Here is a tiny trained network, its code and every weight. The questions are about switching its units off for an input and a class, where a switched-off unit gives its printed mean instead of its output.

import numpy as np


def w(rows, s, z=0):
    codes = np.array(rows[::2]) - 128.0
    scale = np.full(codes.shape[1], s)
    scale[-1] = z or s
    return codes * scale


def f(y):
    return np.maximum(y, 0)


def log_softmax(a):
    a = a - a.max(-1, keepdims=True)
    return a - np.log(np.exp(a).sum(-1, keepdims=True))


def net(x, mask):
    res = np.array(x, float).reshape(1, 8) / 4 @ E
    y = f(res @ A[0][:, :-1].T + A[0][:, -1])
    res = res + np.where(mask, y, B[0][:, -1]) @ B[0][:, :-1]
    return log_softmax(res[-1] @ U[:, :-1].T + U[:, -1])


A, B = {}, {}
E = w([
[139,116,125,161,125,51,157,245,65],'x0',
[111,177,27,157,76,86,166,152,134],'x1',
[170,97,128,121,117,134,116,58,105],'x2',
[97,142,150,68,127,84,170,162,160],'x3',
[164,59,156,17,132,70,159,90,169],'x4',
[81,162,137,118,196,91,85,149,113],'x5',
[190,199,146,90,26,72,170,166,118],'x6',
[124,85,56,173,109,119,139,146,193],'x7',
],0.012)
A[0] = w([
[148,58,181,109,207,150,94,26,153,151],'n1',
[76,93,107,250,146,107,104,169,151,90],'n2',
[94,146,96,182,69,160,102,107,137,112],'n3',
[67,183,151,66,212,95,194,183,153,252],'n4',
[122,82,129,122,133,153,95,69,133,203],'n5',
[206,106,125,80,34,71,196,151,138,152],'n6',
[138,149,68,162,24,157,155,107,193,183],'n7',
[140,159,144,188,133,128,115,150,80,111],'n8',
],0.011,0.0025)
B[0] = w([
[96,103,221,111,175,210,130,105,167,248],'n1',
[107,65,54,160,187,118,136,144,59,202],'n2',
[184,157,102,166,139,153,103,97,133,180],'n3',
[65,100,116,109,103,51,79,125,152,201],'n4',
[123,136,131,96,154,174,151,98,151,192],'n5',
[107,89,168,78,59,111,245,142,88,252],'n6',
[187,135,45,100,86,150,128,103,196,227],'n7',
[108,180,159,220,102,158,121,134,70,176],'n8',
],0.011,0.018)
U = w([
[67,92,117,59,107,9,3,174,184,174],'0',
[120,80,189,76,223,193,70,77,171,215],'1',
[228,146,13,129,85,140,106,94,190,5],'2',
[166,93,156,70,30,66,254,171,106,158],'3',
[151,246,164,208,88,115,41,187,40,80],'4',
[133,63,37,188,200,114,86,243,67,32],'5',
],0.0086,0.0018)

Each question gives the input, the list of numbers given to net, and the class t.
The units are the neurons (one row each of A and B). Each row of codes is followed by its name. A weight is (code - 128) times the scale printed after its matrix; where a second scale follows, it is the last column's (A, B and U).
mask holds one flag per neuron, in row order. A switched-off neuron (its flag False) gives its mean, the last column of its row in B, instead of its output. The means were averaged over made-up inputs and are rounded, as every weight is.
A unit's drop is (log p(t) with every unit on - log p(t) with that unit switched off) / (log p(t) with every unit on - log p(t) with every unit switched off).
The circuit of an input: a set's keep is (log p(t) with only the set's units on - log p(t) with every unit switched off) / (log p(t) with every unit on - log p(t) with every unit switched off). Starting from all 8 units, units are removed one at a time, each time the one whose removal leaves the highest keep (on an exact tie, the one counted first), for as long as the keep stays at least 0.8.
units of the circuit, in order: the units of the circuit, biggest drop first
unit that matters most: the unit with the biggest drop
top k neurons: the k neurons with the biggest drops, biggest first
drop of u: that unit's drop, to one decimal
input [2,3,-4,2,-4,0,0,0], class 5: unit that matters most	n2
input [-2,-3,-2,-6,1,2,5,6], class 2: top 2 neurons	[n6 n1]
input [-3,5,1,-4,-1,8,4,-3], class 4: top 2 neurons	[n7 n6]
input [2,-6,5,1,-5,2,6,3], class 4: units of the circuit, in order	[n6 n8]
input [2,-5,1,-5,-6,2,-3,-3], class 4: top 2 neurons	[n8 n7]
input [-2,0,-5,-6,-2,5,3,2], class 5: top 2 neurons	[n2 n1]
input [-4,-2,-5,-2,-4,0,1,1], class 2: top 2 neurons	[n1 n3]
input [1,-2,-6,-8,-1,2,5,7], class 5: top 3 neurons	[n2 n5 n8]
input [2,8,-2,6,-8,3,6,2], class 2: top 2 neurons	[n7 n3]
input [3,7,2,-4,-3,5,4,2], class 5: top 3 neurons	[n2 n8 n5]
input [1,4,-2,8,7,3,-2,3], class 0: drop of n4	2.3
input [3,3,3,7,-4,4,-4,-8], class 0: drop of n4	1.3
input [7,-5,2,-1,-8,-8,-4,-7], class 4: drop of n8	1.1
input [-3,4,-5,-7,-5,-4,8,1], class 2: unit that matters most	n7
input [3,7,1,1,1,7,1,1], class 0: drop of n4	0.6
